Below are the code and all the weights of a small trained network. Each question names an input and a target symbol and asks about switching units off, where a switched-off unit gives its printed mean instead of its output.

import numpy as np


def w(rows, s, z=0):
    codes = np.array(rows[::2]) - 128.0
    scale = np.full(codes.shape[1], s)
    scale[-1] = z or s
    return codes * scale


def f(y):
    return np.maximum(y, 0)


def softmax(a):
    e = np.exp(a - a.max(-1, keepdims=True))
    return e / e.sum(-1, keepdims=True)


def log_softmax(a):
    a = a - a.max(-1, keepdims=True)
    return a - np.log(np.exp(a).sum(-1, keepdims=True))


def net(x, mask):
    ids = ['αβδεζηθλξπστφψω'.index(c) for c in x.split()]
    T = len(ids)
    res = E[ids] + P[:T]
    u = 0
    for l in range(2):
        r = res
        for j in range(2):
            rows = slice(2 * j, 2 * j + 2)
            q, k, v = (r @ M[l][rows].T for M in (Q, K, V))
            z = softmax(np.where(np.tri(T) > 0, q @ k.T / 2**0.5, -1e9)) @ v
            o = O[l][rows]
            res = res + np.where(mask[u + j], z, o[:, -1]) @ o[:, :-1]
        u += 2
        y = f(res @ A[l][:, :-1].T + A[l][:, -1])
        res = res + np.where(mask[u : u + 8], y, B[l][:, -1]) @ B[l][:, :-1]
        u += 8
    return log_softmax(res[-1] @ U[:, :-1].T + U[:, -1])


Q, K, V, O, A, B = {}, {}, {}, {}, {}, {}
E = w([
[98,185,101],'α',
[155,151,98],'β',
[182,74,194],'δ',
[161,131,139],'ε',
[166,98,178],'ζ',
[200,62,186],'η',
[230,91,130],'θ',
[129,67,250],'λ',
[105,106,220],'ξ',
[118,131,156],'π',
[206,149,73],'σ',
[174,97,149],'τ',
[127,104,174],'φ',
[124,166,95],'ψ',
[76,137,173],'ω',
],0.015)
P = w([
[54,94,58],'0',
[165,202,190],'1',
[135,38,141],'2',
[137,150,65],'3',
[199,236,254],'4',
[98,42,63],'5',
],0.014)
Q[0] = w([
[164,168,119],'0.h1',
[85,7,50],'0.h1',
[105,60,119],'0.h2',
[80,131,115],'0.h2',
],0.02)
K[0] = w([
[138,81,1],'0.h1',
[210,203,201],'0.h1',
[165,217,233],'0.h2',
[122,100,127],'0.h2',
],0.0088)
V[0] = w([
[39,167,140],'0.h1',
[139,29,178],'0.h1',
[107,90,3],'0.h2',
[44,93,159],'0.h2',
],0.016)
O[0] = w([
[124,250,91,166],'0.h1',
[39,121,230,186],'0.h1',
[199,63,127,2],'0.h2',
[146,161,166,188],'0.h2',
],0.016,0.0057)
A[0] = w([
[115,10,97,254],'0.n1',
[128,70,65,163],'0.n2',
[108,138,170,104],'0.n3',
[171,142,40,216],'0.n4',
[193,72,135,231],'0.n5',
[105,133,158,127],'0.n6',
[133,106,58,128],'0.n7',
[105,39,88,153],'0.n8',
],0.011,0.0056)
B[0] = w([
[87,150,99,247],'0.n1',
[109,186,129,174],'0.n2',
[187,155,143,203],'0.n3',
[110,121,188,186],'0.n4',
[88,130,166,222],'0.n5',
[128,96,90,196],'0.n6',
[108,124,36,150],'0.n7',
[130,126,2,204],'0.n8',
],0.009,0.013)
Q[1] = w([
[116,76,19],'1.h1',
[41,105,110],'1.h1',
[255,138,79],'1.h2',
[189,207,211],'1.h2',
],0.01)
K[1] = w([
[20,86,234],'1.h1',
[172,254,108],'1.h1',
[138,122,108],'1.h2',
[137,127,152],'1.h2',
],0.0059)
V[1] = w([
[85,146,59],'1.h1',
[50,205,233],'1.h1',
[101,9,206],'1.h2',
[55,186,253],'1.h2',
],0.0055)
O[1] = w([
[123,98,88,179],'1.h1',
[132,106,105,254],'1.h1',
[204,170,226,53],'1.h2',
[3,140,20,252],'1.h2',
],0.0053,0.0091)
A[1] = w([
[225,148,74,137],'1.n1',
[161,188,105,11],'1.n2',
[161,122,247,49],'1.n3',
[87,225,129,254],'1.n4',
[64,126,60,196],'1.n5',
[18,115,156,215],'1.n6',
[214,181,174,172],'1.n7',
[195,77,211,107],'1.n8',
],0.011,0.0044)
B[1] = w([
[50,187,120,143],'1.n1',
[180,48,48,152],'1.n2',
[143,132,175,156],'1.n3',
[241,81,118,250],'1.n4',
[108,183,164,251],'1.n5',
[160,74,162,245],'1.n6',
[50,254,124,156],'1.n7',
[29,54,79,150],'1.n8',
],0.0092,0.029)
U = w([
[174,217,60,48],'α',
[84,199,73,120],'β',
[117,95,189,67],'δ',
[75,178,124,179],'ε',
[127,115,176,131],'ζ',
[130,6,126,49],'η',
[35,78,56,100],'θ',
[220,94,209,72],'λ',
[183,214,212,99],'ξ',
[134,179,159,197],'π',
[48,206,83,20],'σ',
[82,132,157,211],'τ',
[157,129,171,255],'φ',
[116,200,73,112],'ψ',
[255,41,83,205],'ω',
],0.0093,0.0098)

Each question gives the input, a string of symbols that net reads in full, and the target symbol t.
The units are the heads (2 rows each of Q, K, V and O) and the neurons (one row each of A and B). Each row of codes is followed by its name. A weight is (code - 128) times the scale printed after its matrix; where a second scale follows, it is the last column's (O, A, B and U).
mask holds one flag per unit, layer by layer, with each layer's heads first. A switched-off unit (its flag False) gives its mean, the last column of its rows in O or B, instead of its output. The means were averaged over made-up inputs and are rounded, as every weight is.
A unit's drop is (log p(t) with every unit on - log p(t) with that unit switched off) / (log p(t) with every unit on - log p(t) with every unit switched off).
The circuit of an input: a set's keep is (log p(t) with only the set's units on - log p(t) with every unit switched off) / (log p(t) with every unit on - log p(t) with every unit switched off). Starting from the 12 units with the biggest drops (on a tie, the unit counted first), units are removed one at a time, each time the one whose removal leaves the highest keep (on an exact tie, the one counted first), for as long as the keep stays at least 0.8.
circuit, biggest first: the units of the circuit, biggest drop first
unit that matters most: the unit with the biggest drop
k most important neurons: the k neurons with the biggest drops, biggest first
k most important neurons of layer l: the k neurons of layer l with the biggest drops, biggest first
which heads matter: for each layer, one digit per head in row order, 1 if its drop is at least 0.15 and else 0, layers parted by /
input β λ ω β β, target ε: unit that matters most	0.h2
input λ θ ω ε φ, target λ: which heads matter	10 / 01
input ω φ θ ω ζ, target α: circuit, biggest first	[0.h1; 1.n2]
input ω τ ω θ, target θ: circuit, biggest first	[1.n4; 0.h1]
input ω τ θ φ ε, target α: which heads matter	11 / 00
input ω φ τ ω β ζ, target β: which heads matter	10 / 00
input θ σ ζ ω λ, target η: circuit, biggest first	[0.h1; 1.n8; 0.h2]
input ω ω ω θ λ α, target λ: circuit, biggest first	[1.n4; 1.n6; 0.h2; 0.h1]
input θ λ θ, target λ: which heads matter	11 / 00
input ω φ α φ ω, target α: which heads matter	11 / 00
input ω η λ, target η: which heads matter	10 / 00
input θ ω ε π β, target η: circuit, biggest first	[0.h1; 0.h2; 1.n8]
input θ λ ω λ ω, target η: 2 most important neurons of layer 1	[1.n6; 1.n7]
input β β ω τ ω ω, target ω: 4 most important neurons of layer 1	[1.n4; 1.n6; 1.n7; 1.n2]
input φ ε π ψ β ψ, target β: 2 most important neurons	[1.n5; 0.n7]
input ω λ ω, target λ: circuit, biggest first	[1.n4; 1.n6; 0.h2; 0.h1]
input τ ζ ω τ θ, target τ: unit that matters most	1.n8
input λ σ τ ε σ, target λ: circuit, biggest first	[0.h1; 1.n4; 1.n6]
input η β ω π ω ψ, target ω: circuit, biggest first	[1.n4; 1.n6; 0.h2]
input ε φ θ ω σ ω, target σ: unit that matters most	1.n5
input θ ω θ θ ω φ, target ω: 2 most important neurons	[1.n4; 1.n6]
input β ω η α η, target ε: which heads matter	11 / 00
input τ ω ω λ, target λ: circuit, biggest first	[1.n4; 0.h2; 1.n6; 0.h1]
input β ω ω α ω, target ε: 2 most important neurons of layer 1	[1.n8; 1.n7]
input ω θ φ ω β σ, target β: 2 most important neurons	[1.n5; 0.n7]
input ξ φ π ω ω, target ω: which heads matter	10 / 01
input ω λ φ θ φ, target α: 2 most important neurons of layer 1	[1.n7; 1.n6]
input β τ ω β τ, target ε: 2 most important neurons	[1.n8; 1.n7]
input ω θ λ α, target α: circuit, biggest first	[0.h1]
input ε τ ω ξ θ ω, target θ: which heads matter	10 / 00
